Moves between states:
leg ki fel
leg vo mek
leg ba dol
leg ru gom
dev ki dem
dev vo gen
dev ba gat
dev ru dat
nur ki tev
nur vo vif
nur ba fud
nur ru leg
rin ki rem
rin vo bap
rin ba bel
rin ru gan
fes ki nok
fes vo miv
fes ba vib
fes ru led
gok ki fud
gok vo nur
gok ba giv
gok ru guf
dep ki rin
dep vo pif
dep ba puv
dep ru boz
tet ki kez
tet vo did
tet ba led
tet ru bif
veg ki mib
veg vo gom
veg ba dav
veg ru bep
bep ki lil
bep vo sef
bep ba ter
bep ru fon
dor ki vas
dor vo mub
dor ba vez
dor ru fes
piv ki tos
piv vo guf
piv ba nuf
piv ru zuk
dem ki vib
dem vo fes
dem ba sig
dem ru zes
did ki ril
did vo vuz
did ba kez
did ru doz
pes ki gom
pes vo dav
pes ba veg
pes ru fab
ril ki bub
ril vo feg
ril ba zan
ril ru pif
dav ki fub
dav vo mib
dav ba gom
dav ru ter
gom ki mov
gom vo fub
gom ba mib
gom ru sef
zuk ki dav
zuk vo veg
zuk ba pes
zuk ru kiv
vas ki gen
vas vo gat
vas ba dev
vas ru nok
mub ki gat
mub vo dev
mub ba vas
mub ru miv
kav ki rif
kav vo fon
kav ba non
kav ru gat
peg ki gok
peg vo vef
peg ba pib
peg ru buf
boz ki gan
boz vo vol
boz ba gaz
boz ru vef
vez ki dev
vez vo vas
vez ba mub
vez ru vib
bub ki doz
bub vo gid
bub ba bif
bub ru bap
vol ki dal
vol vo vak
vol ba gan
vol ru giv
lil ki pof
lil vo gof
lil ba vik
lil ru vez
dez ki vol
dez vo gaz
dez ba boz
dez ru pib
dal ki pib
dal vo peg
dal ba vod
dal ru vif
mov ki fab
mov vo kiv
mov ba tiv
mov ru gof
tos ki mek
tos vo dol
tos ba leg
tos ru dav
giv ki vif
giv vo fud
giv ba nur
giv ru tos
gat ki sig
gat vo dem
gat ba gen
gat ru bib
gaz ki vak
gaz vo gan
gaz ba vol
gaz ru gok
doz ki pif
doz vo puv
doz ba dep
doz ru dez
zes ki did
zes vo led
zes ba tet
zes ru bub
vak ki peg
vak vo vod
vak ba dal
vak ru fud
gof ki non
gof vo kav
gof ba pof
gof ru vas
tev ki nuf
tev vo piv
tev ba buf
tev ru fel
rif ki mub
rif vo vez
rif ba dor
rif ru sig
sig ki miv
sig vo vib
sig ba fes
sig ru tet
non ki dor
non vo rif
non ba fon
non ru gen
pif ki bap
pif vo bel
pif ba rin
pif ru vol
vod ki vef
vod vo pib
vod ba peg
vod ru tev
ter ki vik
ter vo lil
ter ba sef
ter ru rif
pib ki giv
pib vo gok
pib ba vef
pib ru piv
fab ki sef
fab vo ter
fab ba bep
fab ru non
sef ki gof
sef vo vik
sef ba lil
sef ru dor
bib ki tet
bib vo zes
bib ba kiz
bib ru zan
buf ki guf
buf vo nuf
buf ba piv
buf ru dil
vef ki nur
vef vo giv
vef ba gok
vef ru nuf
rem ki boz
rem vo dez
rem ba gam
rem ru vod
tiv ki bep
tiv vo fab
tiv ba kiv
tiv ru pof
mib ki tiv
mib vo mov
mib ba fub
mib ru lil
bel ki gam
bel vo rem
bel ba bap
bel ru vak
fud ki buf
fud vo tev
fud ba vif
fud ru dol
nok ki kiz
nok vo bib
nok ba dat
nok ru vuz
gen ki fes
gen vo sig
gen ba dem
gen ru kiz
vif ki piv
vif vo buf
vif ba tev
vif ru mek
fub ki kiv
fub vo tiv
fub ba mov
fub ru vik
miv ki bib
miv vo dat
miv ba nok
miv ru kez
zan ki bif
zan vo bub
zan ba feg
zan ru rin
gam ki gaz
gam vo boz
gam ba dez
gam ru peg
vib ki dat
vib vo nok
vib ba miv
vib ru did
dat ki zes
dat vo kiz
dat ba bib
dat ru ril
feg ki gid
feg vo bif
feg ba bub
feg ru bel
puv ki bel
puv vo rin
puv ba pif
puv ru gaz
pof ki fon
pof vo non
pof ba kav
pof ru dev
fel ki pes
fel vo zuk
fel ba dil
fel ru mov
guf ki dol
guf vo leg
guf ba tos
guf ru veg
dil ki veg
dil vo pes
dil ba zuk
dil ru tiv
kiz ki led
kiz vo tet
kiz ba zes
kiz ru feg
vuz ki feg
vuz vo zan
vuz ba ril
vuz ru puv
bif ki dep
bif vo doz
bif ba gid
bif ru rem
kiv ki ter
kiv vo bep
kiv ba fab
kiv ru kav
gan ki vod
gan vo dal
gan ba vak
gan ru nur
nuf ki leg
nuf vo tos
nuf ba guf
nuf ru pes
kez ki zan
kez vo ril
kez ba vuz
kez ru dep
fon ki vez
fon vo dor
fon ba rif
fon ru dem
led ki vuz
led vo kez
led ba did
led ru gid
dol ki dil
dol vo fel
dol ba mek
dol ru mib
gid ki puv
gid vo dep
gid ba doz
gid ru gam
mek ki zuk
mek vo dil
mek ba fel
mek ru fub
vik ki kav
vik vo pof
vik ba gof
vik ru mub
bap ki dez
bap vo gam
bap ba rem
bap ru dal

The rows follow the links: the fewer symbols apart two states are, the more alike their rows tend to be.

Each row is also shifted at random along 9 hidden directions that mean nothing.

Some states, each with a row of numbers:
dil -> -121;12;-25;20;-70;-53;15;-23;5;3;-11;20;96;22;-56;-117;10;-54;74;-4;-3;36;14;14;-26;7;34;-47;13;-19;-14;-1;17;-34;-47;-14;55;-41;-38;36;-2;65;14;-47;-43;-52;-43;152;-16;90
gok -> -231;-14;-25;-125;107;65;-66;51;-108;4;-116;-23;-127;14;1;259;32;-51;16;-59;-111;106;123;92;63;-174;-31;-1;186;35;-69;83;2;-56;-80;-4;-101;105;-4;-150;75;43;51;-52;-220;96;75;39;-34;41
gaz -> -128;5;-6;-140;-73;-187;-18;84;28;-25;145;-56;57;-67;-12;-180;6;-46;5;-54;153;58;-99;36;73;71;18;25;28;39;-53;136;26;-17;-82;68;-70;-96;-27;39;23;106;105;-36;139;42;8;41;-31;96
vef -> 171;18;23;-4;77;207;-63;44;-84;5;-54;-76;-32;112;90;279;-47;2;78;-102;-102;-170;6;65;132;50;3;-76;-59;89;42;101;-20;-29;-33;25;46;16;-2;-24;-53;-1;70;-80;-17;85;127;-249;14;-6
vak -> -7;13;11;-136;22;-78;16;62;18;-7;107;-64;20;1;65;127;32;-52;26;-73;-13;-83;84;9;106;-169;41;-11;-35;73;-26;73;26;-81;-53;29;-74;-54;-7;48;40;66;77;-60;63;8;42;59;-17;43
did -> -255;-7;-16;-6;-28;25;14;63;42;-17;33;-8;-38;-47;68;-105;-56;87;-44;22;-5;125;-63;-9;-53;-91;-47;76;59;31;-17;21;-30;39;32;42;-48;9;42;145;-29;-3;4;43;128;9;97;-50;-7;-71
guf -> -120;19;-24;-5;51;171;16;2;-29;14;-12;7;12;79;44;-51;-32;-36;74;36;-98;-130;-68;41;-39;89;10;-86;15;-17;-19;-23;11;49;5;2;79;-61;-29;47;25;7;40;-71;48;24;19;-54;-9;-14
vez -> -35;-14;-11;13;-8;-69;29;-54;-12;0;-90;44;-37;-33;-78;-22;22;20;-47;-2;23;138;49;-6;-42;-91;-39;47;42;-38;-4;-74;-37;9;16;-48;-8;88;41;-61;-17;-50;-83;75;-93;-67;-55;105;-6;-3
gen -> -215;-31;-20;-17;6;-4;20;-19;50;7;18;27;-60;-64;29;-34;16;37;-82;69;0;-19;-10;-44;-80;-26;-34;62;38;-68;-22;-46;-12;11;75;-20;-46;27;32;-22;31;-39;-69;80;-10;-12;-28;41;32;-66
pof -> -68;-24;-15;6;-5;7;90;-74;61;2;79;31;31;-44;-9;-140;-16;-18;-44;50;24;-49;-125;-79;-109;47;11;-7;-5;-128;-9;-65;21;-24;84;-44;56;-111;-3;22;49;13;-50;45;92;-86;-117;2;56;-18
mov -> -240;32;-43;41;-93;45;20;-13;-18;2;-137;11;71;83;-11;-18;-33;28;103;-63;-98;24;95;60;2;-144;-20;-36;-14;53;1;-13;-81;-28;-34;-17;82;68;44;116;-120;-3;-35;-9;-72;-97;62;150;-14;47
bep -> 398;6;29;126;68;52;88;-116;-70;-13;-69;26;35;37;-126;-13;-63;-20;13;-68;59;160;-133;-38;-21;93;17;-76;-43;-60;79;-94;-1;13;17;-81;165;-74;-21;-56;-35;-24;-31;11;50;-100;-111;-198;4;21
fel -> 137;-21;8;-14;-30;4;-29;-51;-8;3;55;-14;66;1;-41;-35;4;-85;34;-34;54;-138;-134;4;16;236;43;-70;-4;-92;-7;86;42;-87;-8;-15;71;-106;-58;-108;41;89;29;-38;-37;8;-102;-47;61;106
dat -> -25;-41;3;-88;21;4;-35;5;24;5;20;-6;-102;-67;46;49;27;37;-103;20;24;-108;-26;-8;-4;34;-54;68;31;-50;-30;25;-24;-8;68;6;-80;53;46;-104;26;-46;-56;79;-37;35;-9;-19;54;-53
nuf -> -7;38;-13;-56;106;62;95;-3;-112;-19;-105;-15;-15;72;-59;94;-54;-51;78;-136;-65;257;18;65;43;-253;1;-75;87;60;-9;-28;-10;-14;-78;-38;62;-21;6;35;-8;32;55;-69;21;-70;37;-39;-74;52
feg -> -34;-19;13;-13;31;-86;39;44;22;-34;131;-30;-29;-103;-13;-59;-56;23;-83;-28;129;262;-152;-64;-2;-15;-1;70;56;-9;9;63;35;-4;1;23;-68;-92;-14;40;50;67;61;30;177;24;6;-197;-9;-16
nok -> -159;-20;-17;-80;94;116;34;4;-10;6;-59;29;-140;-32;58;4;-6;57;-84;58;-70;-5;-3;7;-75;-113;-85;57;89;-28;-47;-82;-39;75;83;-11;-45;77;74;-3;25;-103;-67;73;16;-1;41;-7;2;-122
dev -> -234;-27;-18;3;116;29;40;-30;8;-1;7;3;-120;-34;33;229;13;28;-103;22;-21;29;53;-83;-13;-124;-17;61;-6;-56;25;-72;-10;-21;65;-51;-74;42;31;-100;52;-67;-60;84;-35;8;-28;-111;30;-105
bel -> -170;-14;-1;-96;4;-13;18;84;40;-11;90;-32;-26;-58;84;11;-13;1;-21;-5;-48;75;7;-12;-11;-198;-3;46;93;34;-60;82;33;-57;-9;46;-99;-37;8;114;62;84;62;-24;69;20;81;42;-10;-5
puv -> 151;37;31;-33;28;-220;-9;56;-17;-18;19;-34;-21;-6;-46;117;57;2;-22;-62;118;138;169;5;143;-132;20;53;-94;135;39;-28;-2;51;-89;25;-109;66;12;-28;-21;-50;39;0;33;34;29;26;-87;-4
lil -> -43;23;-24;-41;24;-102;58;-64;-13;4;-22;20;9;21;-77;-78;41;-30;-13;-18;112;-60;6;8;31;68;-9;-19;-98;-30;13;-125;-42;74;2;-49;43;8;30;-83;-37;-94;-61;45;40;-66;-106;48;-26;-1
gof -> -163;-38;-25;-107;9;-74;15;-58;12;-8;70;-29;-26;-61;-26;48;16;-42;-65;-76;116;-86;-116;-33;46;97;-10;16;-11;-113;-16;57;-19;-94;34;-41;-14;-59;13;-161;29;28;-40;70;-5;-27;-107;-76;78;51
gid -> 23;-31;9;-75;-38;-30;-77;53;24;12;16;38;-52;-82;13;-210;42;10;-58;120;14;-28;-37;44;-78;100;-50;59;142;-34;-86;35;34;65;16;51;-88;51;0;-35;69;2;-7;10;-52;79;6;152;-7;-12
mib -> -147;20;-30;-4;79;142;62;-38;-77;6;-144;2;-33;90;-10;152;-37;-4;58;-78;-123;55;63;44;10;-175;-21;-58;23;18;7;-62;-51;-7;-14;-55;76;46;35;1;-43;-39;-28;-18;-59;-63;33;-29;-21;-13
fon -> -30;-1;-9;49;12;-28;35;-67;22;7;-36;41;-11;0;-25;57;35;14;-35;32;-11;-28;92;-44;-29;-69;-4;17;-57;-37;27;-111;-21;1;44;-51;5;50;26;-40;-12;-77;-83;58;-63;-59;-61;72;12;-43
fab -> -43;-6;-15;20;-99;-104;2;-50;1;-2;-50;-2;79;6;-70;62;11;-14;41;-100;23;49;71;2;48;-86;19;-10;-36;-11;14;37;-34;-124;-37;-41;34;28;14;-30;-65;52;-37;21;-122;-93;-45;128;27;109
vib -> 178;-21;25;46;-4;-115;8;-34;21;-6;-1;18;-34;-60;-53;75;29;29;-86;2;74;113;54;-60;2;-55;-3;68;-30;-22;37;-40;-2;-24;24;-31;-51;54;21;-81;-2;-39;-58;74;-51;-30;-54;3;11;-19
dor -> 42;18;-17;-89;39;-115;48;-50;-90;-19;-132;2;-55;8;-136;-85;5;19;-36;-121;177;150;-40;80;84;27;-76;16;-30;16;10;-94;-104;118;-32;-44;43;88;85;-124;-112;-132;-72;91;45;-71;-56;-28;-57;10
pes -> -102;19;-33;28;1;34;8;-28;-68;-9;-73;2;36;51;-78;-63;-42;-28;66;-70;37;96;-91;52;22;107;-3;-60;19;-8;12;9;-24;23;-43;-22;95;-28;-18;-30;-45;21;20;-28;-1;-16;-24;-83;-18;65
zan -> -14;-22;18;67;-2;11;-89;44;22;0;32;-4;-61;-51;44;69;6;59;-64;76;15;9;-1;-39;-12;107;-11;72;16;9;22;50;22;30;22;35;-91;51;-12;-43;15;-10;10;34;-37;116;49;-117;18;-65

Start, symbols taken left to right, then the state you end at.
Answers are names.
-179;-44;-6;-132;-6;-43;-104;57;13;2;121;-57;-28;-59;61;163;50;-76;-10;-24;0;-137;-5;11;81;60;34;11;77;-34;-62;200;58;-148;-39;42;-126;-42;-59;-133;116;141;87;-45;-115;125;5;10;55;90
ru ru ba ki ki ba vo ru => kav
-187;-4;-17;10;-66;-36;-55;17;50;1;32;-18;-10;-5;54;-37;9;85;-43;14;88;-178;-23;-6;48;162;-35;59;-132;22;33;8;-78;68;43;33;-22;60;51;5;-98;-87;-50;81;71;41;38;-76;30;-65
ba ki ru ki ru ba => rem
-298;-16;-43;-13;24;-72;53;-54;-22;-16;22;6;-12;-45;-96;-77;-25;-29;-45;-47;130;173;-145;-31;-16;84;-9;16;48;-100;-2;-8;-7;-11;1;-53;19;-67;-14;-98;25;29;-9;55;45;-28;-102;-106;6;41
vo vo vo vo vo ba => mub
1;-19;15;-2;-76;-101;-18;20;94;5;67;11;4;-62;54;-19;48;50;-56;63;6;-68;97;-49;-23;-90;2;80;-38;15;-7;-5;2;-26;38;26;-87;47;26;60;-3;-19;-41;50;-7;-13;17;154;20;-37
ba ki ki ru ba => bap
-204;-20;-35;-67;52;159;-19;-29;-20;21;-2;-16;-34;41;60;98;4;-48;19;7;-86;-268;-65;22;-3;117;1;-65;18;-86;-33;37;-4;-51;40;-17;39;-34;-15;-101;48;12;-8;-20;-69;31;-28;-62;68;5
vo ki ba ki ru vo ru => fes
-100;-33;1;68;-64;-115;57;-30;106;-7;117;23;37;-94;-3;-43;1;33;-76;51;50;103;-9;-128;-77;-88;28;75;-14;-69;23;-17;30;-77;58;-20;-42;-49;-4;66;36;41;-40;69;45;-65;-59;42;47;-22
ki ba ba vo vo ki ki => ril
227;-7;26;22;48;100;60;-24;-8;-12;-39;-3;-49;-4;33;31;-66;73;-45;-34;-24;52;-65;-24;-27;-90;-48;17;-19;2;32;-48;-43;19;76;-20;47;13;68;61;-60;-67;-53;59;99;-68;34;-142;25;-82
ba ba ki ru ba => bif
108;-23;29;-118;20;-80;32;52;22;-21;107;-53;-31;-80;46;114;-11;-6;-50;-87;19;118;2;-30;55;-228;7;48;53;32;-27;97;29;-117;-16;23;-97;-49;18;45;45;83;52;0;67;-21;35;-16;12;25
ru vo ba ru ki ki => nuf
-95;-9;-23;27;40;7;47;-74;4;14;11;52;9;-6;-55;-65;26;-53;-17;73;1;-31;-41;-41;-82;91;24;-35;23;-116;-8;-86;37;9;33;-56;44;-56;-41;-85;77;-5;-36;6;-37;-24;-126;41;18;6
ru ba ki ba ki ki vo ba => fes
20;-9;11;16;-18;-71;-94;18;15;14;-43;23;-74;-29;3;45;70;56;-68;83;44;-76;117;6;18;75;-38;82;-39;26;12;-40;-27;81;20;22;-94;147;34;-106;-22;-109;-63;64;-111;81;12;59;-12;-68
ki ki ba ki ki ba => puv
184;-43;36;-134;39;62;-45;36;42;15;99;-23;-80;-66;114;43;28;-11;-74;54;-37;-247;-52;-3;-5;56;-18;22;41;-46;-60;77;43;-38;67;37;-84;-22;11;-58;93;8;5;5;12;76;9;-17;63;-42
ru ki vo ru ki => buf
116;22;12;44;107;17;-5;-14;-19;26;-4;45;-14;45;-23;89;77;-78;23;121;-80;-72;145;-23;-36;2;66;-55;-2;-5;0;-117;89;55;-29;-26;-22;-3;-83;-77;128;-29;26;-81;-98;64;-61;93;-52;-31
vo ba ba vo ba => tos
-32;-8;-21;-98;24;-15;34;-37;-21;-2;-39;17;-63;-27;-35;-166;0;20;-65;-3;107;-61;-121;36;-12;132;-75;19;-7;-55;-29;-75;-66;107;56;-16;33;25;70;-82;-37;-110;-79;86;79;-32;-62;-24;1;-38
vo ru ru ki ki vo vo => bel
-2;47;0;-104;27;-47;37;75;-4;-20;114;-79;45;42;50;-70;-34;-19;47;-83;93;-58;-82;32;121;46;24;-35;-108;101;9;37;-6;63;-57;56;9;-109;-1;114;-37;7;100;-54;267;26;58;-142;-53;5
ki vo ru ki ru => dav
138;-19;29;61;-136;-99;-53;43;73;-12;39;-17;49;-53;37;23;-5;71;-10;-15;6;59;72;-33;17;-103;5;73;-26;60;19;94;-7;-90;-8;46;-62;45;21;102;-66;52;-6;30;-35;-14;69;84;30;24
vo ba ru ba ba ba => gam
-24;11;2;-192;82;-155;16;72;-32;-22;78;-64;-58;-41;-11;67;34;-51;-36;-97;116;88;20;33;135;-97;0;27;16;64;-32;48;13;5;-78;30;-115;-22;10;-61;47;21;75;-18;93;43;16;-27;-62;29
ru ba ru vo vo ba ru => mib
-112;40;-19;-20;139;45;67;-46;-16;22;-10;10;-23;90;29;237;65;-67;30;26;-102;-181;188;-28;40;-135;49;-66;-111;9;22;-150;19;13;1;-59;6;3;-16;-56;60;-80;-14;-35;-42;-13;-45;49;-33;-59
ba ba ki ru ki ru ru => dat
